Below are the code and all the weights of a small trained network. Each question names an input and a target symbol and asks about switching units off, where a switched-off unit gives its printed mean instead of its output.

import numpy as np


def w(rows, s, z=0):
    codes = np.array(rows[::2]) - 128.0
    scale = np.full(codes.shape[1], s)
    scale[-1] = z or s
    return codes * scale


def norm(h):
    return h / np.sqrt((h * h).mean(-1, keepdims=True) + 1e-5)


def softmax(a):
    e = np.exp(a - a.max(-1, keepdims=True))
    return e / e.sum(-1, keepdims=True)


def log_softmax(a):
    a = a - a.max(-1, keepdims=True)
    return a - np.log(np.exp(a).sum(-1, keepdims=True))


def net(x, mask):
    ids = ['ΔΦζηξστ'.index(c) for c in x.split()]
    T = len(ids)
    res = E[ids] + P[:T]
    u = 0
    for l in range(3):
        r = norm(res)
        for j in range(2):
            rows = slice(3 * j, 3 * j + 3)
            q, k, v = (r @ M[l][rows].T for M in (Q, K, V))
            z = softmax(np.where(np.tri(T) > 0, q @ k.T / 3**0.5, -1e9)) @ v
            o = O[l][rows]
            res = res + np.where(mask[u + j], z, o[:, -1]) @ o[:, :-1]
        u += 2
    return log_softmax(norm(res)[-1] @ U[:, :-1].T + U[:, -1])


Q, K, V, O = {}, {}, {}, {}
E = w([
[193,81,183],'Δ',
[178,2,56],'Φ',
[21,245,28],'ζ',
[84,48,153],'η',
[50,202,116],'ξ',
[132,134,109],'σ',
[144,71,151],'τ',
],0.0085)
P = w([
[200,102,195],'0',
[32,198,21],'1',
[245,92,2],'2',
[155,33,227],'3',
[50,213,42],'4',
[244,99,13],'5',
[153,36,227],'6',
[54,216,48],'7',
],0.005)
Q[0] = w([
[158,141,73],'0.h0',
[97,227,133],'0.h0',
[112,8,187],'0.h0',
[66,209,136],'0.h1',
[61,202,50],'0.h1',
[47,190,131],'0.h1',
],0.011)
K[0] = w([
[107,111,8],'0.h0',
[117,190,143],'0.h0',
[182,80,189],'0.h0',
[65,211,94],'0.h1',
[135,184,125],'0.h1',
[41,185,111],'0.h1',
],0.012)
V[0] = w([
[116,24,191],'0.h0',
[83,75,189],'0.h0',
[255,169,248],'0.h0',
[196,185,188],'0.h1',
[64,163,94],'0.h1',
[124,193,102],'0.h1',
],0.0064)
O[0] = w([
[149,164,5,254],'0.h0',
[83,119,154,151],'0.h0',
[39,71,104,104],'0.h0',
[233,90,152,86],'0.h1',
[64,2,89,41],'0.h1',
[46,103,53,39],'0.h1',
],0.0059,0.0019)
Q[1] = w([
[115,156,114],'1.h0',
[169,132,137],'1.h0',
[253,145,216],'1.h0',
[66,165,102],'1.h1',
[128,154,182],'1.h1',
[105,192,242],'1.h1',
],0.011)
K[1] = w([
[130,214,93],'1.h0',
[212,131,93],'1.h0',
[185,115,161],'1.h0',
[138,102,130],'1.h1',
[216,208,228],'1.h1',
[215,255,241],'1.h1',
],0.0085)
V[1] = w([
[255,76,66],'1.h0',
[247,94,127],'1.h0',
[118,81,39],'1.h0',
[247,158,228],'1.h1',
[97,212,91],'1.h1',
[109,246,118],'1.h1',
],0.0044)
O[1] = w([
[85,204,173,249],'1.h0',
[34,147,2,215],'1.h0',
[200,11,71,169],'1.h0',
[125,96,214,63],'1.h1',
[147,152,161,133],'1.h1',
[27,165,179,108],'1.h1',
],0.0044,0.0021)
Q[2] = w([
[185,151,195],'2.h0',
[60,9,128],'2.h0',
[128,77,141],'2.h0',
[114,125,66],'2.h1',
[118,218,166],'2.h1',
[216,170,204],'2.h1',
],0.013)
K[2] = w([
[151,191,149],'2.h0',
[2,45,42],'2.h0',
[96,162,53],'2.h0',
[25,173,1],'2.h1',
[45,218,252],'2.h1',
[86,135,219],'2.h1',
],0.008)
V[2] = w([
[106,146,6],'2.h0',
[76,195,97],'2.h0',
[125,202,143],'2.h0',
[68,184,127],'2.h1',
[67,173,128],'2.h1',
[154,175,2],'2.h1',
],0.0072)
O[2] = w([
[87,111,134,160],'2.h0',
[173,170,213,114],'2.h0',
[160,143,27,113],'2.h0',
[141,153,103,102],'2.h1',
[173,51,118,101],'2.h1',
[254,110,176,254],'2.h1',
],0.0051,0.004)
U = w([
[166,162,94,212],'Δ',
[149,248,165,108],'Φ',
[57,169,188,253],'ζ',
[154,102,163,211],'η',
[67,191,52,29],'ξ',
[166,50,100,2],'σ',
[69,90,60,115],'τ',
],0.018,0.0029)

Each question gives the input, a string of symbols that net reads in full, and the target symbol t.
The units are the heads (3 rows each of Q, K, V and O). Each row of codes is followed by its name. A weight is (code - 128) times the scale printed after its matrix; where a second scale follows, it is the last column's (O and U).
mask holds one flag per head, layer by layer. A switched-off head (its flag False) gives its mean, the last column of its rows in O, instead of its output. The means were averaged over made-up inputs and are rounded, as every weight is.
A unit's drop is (log p(t) with every unit on - log p(t) with that unit switched off) / (log p(t) with every unit on - log p(t) with every unit switched off).
The circuit of an input: a set's keep is (log p(t) with only the set's units on - log p(t) with every unit switched off) / (log p(t) with every unit on - log p(t) with every unit switched off). Starting from all 6 units, units are removed one at a time, each time the one whose removal leaves the highest keep (on an exact tie, the one counted first), for as long as the keep stays at least 0.8.
units of the circuit, in order: the units of the circuit, biggest drop first
most important unit: the unit with the biggest drop
heads that matter: for each layer, one digit per head in row order, 1 if its drop is at least 0.15 and else 0, layers parted by /
drop when u is switched off: that unit's drop, to one decimal
input Δ η Φ ξ ξ, target ζ: heads that matter : 11 / 10 / 10
input η η ξ ζ, target η: heads that matter : 11 / 10 / 01
input Δ ζ ξ Φ Δ Δ τ, target ζ: units of the circuit, in order : (2.h1, 1.h0)
input ζ ξ ζ η τ τ ξ, target η: heads that matter : 01 / 10 / 01
input ζ Δ τ ξ τ ζ, target Δ: heads that matter : 11 / 10 / 01
input Δ σ ξ Φ τ Δ ζ, target ζ: units of the circuit, in order : (0.h0, 0.h1)
input ξ η η ξ, target η: units of the circuit, in order : (0.h1, 1.h0)
input σ τ τ η Φ, target Δ: units of the circuit, in order : (0.h1, 0.h0)
input σ τ Δ ξ τ, target σ: heads that matter : 01 / 10 / 00
input σ η Δ η Δ Δ ζ, target ζ: units of the circuit, in order : (0.h0, 2.h0, 0.h1, 1.h0)
input σ σ σ Δ Φ ζ σ, target Δ: units of the circuit, in order : (0.h0, 0.h1, 2.h1, 1.h0)
input η τ η ξ σ, target η: heads that matter : 11 / 10 / 00
input σ ξ ζ τ Φ ζ, target Δ: heads that matter : 11 / 10 / 01
input τ ζ ξ η η η σ, target Δ: most important unit : 0.h0
input Δ η ζ η τ σ τ ξ, target ζ: drop when 0.h0 is switched off : 1.6
input τ η ζ Δ Δ σ, target Φ: drop when 1.h0 is switched off : 0.1
input τ Δ Δ ξ ξ ξ, target σ: drop when 2.h1 is switched off : -0.1
